Below is a small trained network, with its code and all its weights. Each question gives an input and a target symbol and asks what happens when units are switched off, that is, made to give their printed mean instead of their output.

import numpy as np


def w(rows, s, z=0):
    codes = np.array(rows[::2]) - 128.0
    scale = np.full(codes.shape[1], s)
    scale[-1] = z or s
    return codes * scale


def f(y):
    return y / 2 * (1 + np.tanh(0.7978845608 * (y + 0.044715 * y**3)))


def softmax(a):
    e = np.exp(a - a.max(-1, keepdims=True))
    return e / e.sum(-1, keepdims=True)


def log_softmax(a):
    a = a - a.max(-1, keepdims=True)
    return a - np.log(np.exp(a).sum(-1, keepdims=True))


def net(x, mask):
    ids = ['ΓΠΩαβεζθμτφ'.index(c) for c in x.split()]
    T = len(ids)
    res = E[ids] + P[:T]
    q, k, v = (res @ M[0].T for M in (Q, K, V))
    z = softmax(np.where(np.tri(T) > 0, q @ k.T / 3**0.5, -1e9)) @ v
    res = res + np.where(mask[0], z, O[0][:, -1]) @ O[0][:, :-1]
    y = f(res @ A[0][:, :-1].T + A[0][:, -1])
    res = res + np.where(mask[1:17], y, B[0][:, -1]) @ B[0][:, :-1]
    return log_softmax(res[-1] @ U[:, :-1].T + U[:, -1])


Q, K, V, O, A, B = {}, {}, {}, {}, {}, {}
E = w([
[82,40,92],'Γ',
[102,124,172],'Π',
[123,145,114],'Ω',
[91,134,154],'α',
[170,147,105],'β',
[79,10,43],'ε',
[128,137,126],'ζ',
[154,146,99],'θ',
[118,137,139],'μ',
[126,137,134],'τ',
[235,63,254],'φ',
],0.017)
P = w([
[179,162,157],'0',
[37,127,255],'1',
[43,131,220],'2',
[31,129,191],'3',
[117,145,68],'4',
[137,119,85],'5',
[169,117,78],'6',
[159,99,118],'7',
[174,104,121],'8',
[172,100,141],'9',
[195,110,140],'10',
[201,95,167],'11',
],0.0069)
Q[0] = w([
[80,253,128],'h0',
[32,46,175],'h0',
[77,165,233],'h0',
],0.0056)
K[0] = w([
[78,251,91],'h0',
[181,125,106],'h0',
[205,171,1],'h0',
],0.0071)
V[0] = w([
[185,100,234],'h0',
[168,12,150],'h0',
[5,119,192],'h0',
],0.012)
O[0] = w([
[224,2,33,191],'h0',
[67,38,78,163],'h0',
[167,68,208,254],'h0',
],0.0094,0.0047)
A[0] = w([
[75,90,86,92],'n0',
[188,253,223,207],'n1',
[142,134,174,186],'n2',
[150,117,102,87],'n3',
[152,85,175,107],'n4',
[81,74,62,83],'n5',
[141,92,140,110],'n6',
[64,149,159,141],'n7',
[124,127,137,88],'n8',
[147,143,168,135],'n9',
[71,165,115,254],'n10',
[188,110,71,152],'n11',
[70,99,125,133],'n12',
[114,117,75,48],'n13',
[146,153,55,45],'n14',
[141,134,188,207],'n15',
],0.014,0.0065)
B[0] = w([
[172,152,158,183],'n0',
[2,142,214,254],'n1',
[193,116,112,206],'n2',
[136,153,133,143],'n3',
[106,82,116,228],'n4',
[132,153,192,221],'n5',
[95,132,113,193],'n6',
[160,216,127,162],'n7',
[133,127,152,116],'n8',
[163,102,147,159],'n9',
[140,180,38,179],'n10',
[59,177,124,225],'n11',
[169,196,112,180],'n12',
[185,140,149,138],'n13',
[141,130,83,128],'n14',
[203,114,123,239],'n15',
],0.0092,0.0068)
U = w([
[87,124,141,4],'Γ',
[108,120,136,38],'Π',
[199,11,19,175],'Ω',
[142,78,252,165],'α',
[87,148,37,254],'β',
[112,113,150,20],'ε',
[146,95,58,68],'ζ',
[8,166,227,68],'θ',
[192,106,3,206],'μ',
[42,170,133,65],'τ',
[249,190,101,180],'φ',
],0.0067,0.0061)

Each question gives the input, a string of symbols that net reads in full, and the target symbol t.
The units are the heads (3 rows each of Q, K, V and O) and the neurons (one row each of A and B). Each row of codes is followed by its name. A weight is (code - 128) times the scale printed after its matrix; where a second scale follows, it is the last column's (O, A, B and U).
mask holds one flag per unit, heads first, then neurons. A switched-off unit (its flag False) gives its mean, the last column of its rows in O or B, instead of its output. The means were averaged over made-up inputs and are rounded, as every weight is.
A unit's drop is (log p(t) with every unit on - log p(t) with that unit switched off) / (log p(t) with every unit on - log p(t) with every unit switched off).
The circuit of an input: a set's keep is (log p(t) with only the set's units on - log p(t) with every unit switched off) / (log p(t) with every unit on - log p(t) with every unit switched off). Starting from the 12 units with the biggest drops (on a tie, the unit counted first), units are removed one at a time, each time the one whose removal leaves the highest keep (on an exact tie, the one counted first), for as long as the keep stays at least 0.8.
circuit, biggest first: the units of the circuit, biggest drop first
most important unit: the unit with the biggest drop
top k neurons: the k neurons with the biggest drops, biggest first
drop when u is switched off: that unit's drop, to one decimal
input α α α β ε, target α: top 3 neurons : [n5; n10; n0]
input θ Ω α α Ω α φ μ, target Ω: circuit, biggest first : [n1; n5]
input α θ α ε α ζ ε α α φ Π, target Ω: most important unit : n1
input Γ α α α α φ α Ω, target Ω: circuit, biggest first : [n1; h0]
input β α Π, target β: top 2 neurons : [n10; n5]
input α α α β, target α: circuit, biggest first : [h0; n10]
input α α Ω α α β α α φ μ, target Ω: circuit, biggest first : [n1; n5; h0]
input α α α θ, target α: top 2 neurons : [n1; n10]
input φ α Π τ, target Ω: top 2 neurons : [n1; n4]
input α θ φ τ α Π α, target Ω: top 3 neurons : [n1; n5; n7]
input β α β α, target β: top 2 neurons : [n10; n5]
input β φ α β θ ε α α Ω Ω ε, target φ: top 4 neurons : [n5; n0; n13; n12]
input ε ε μ, target φ: top 3 neurons : [n7; n1; n12]
input Ω α τ α Γ, target α: circuit, biggest first : [h0]
input Π α α ε Ω β φ, target Ω: top 2 neurons : [n1; n4]
input α α α α β τ, target α: circuit, biggest first : [h0; n10]
input β α β α Ω Ω θ, target α: top 2 neurons : [n10; n1]
input α Π Ω α α Ω μ, target α: top 2 neurons : [n1; n10]
input α μ α α α α, target α: drop when h0 is switched off : 1.8
input ε ε β α, target φ: drop when n13 is switched off : 0.0
input φ α α α Ω, target Ω: drop when h0 is switched off : 0.6
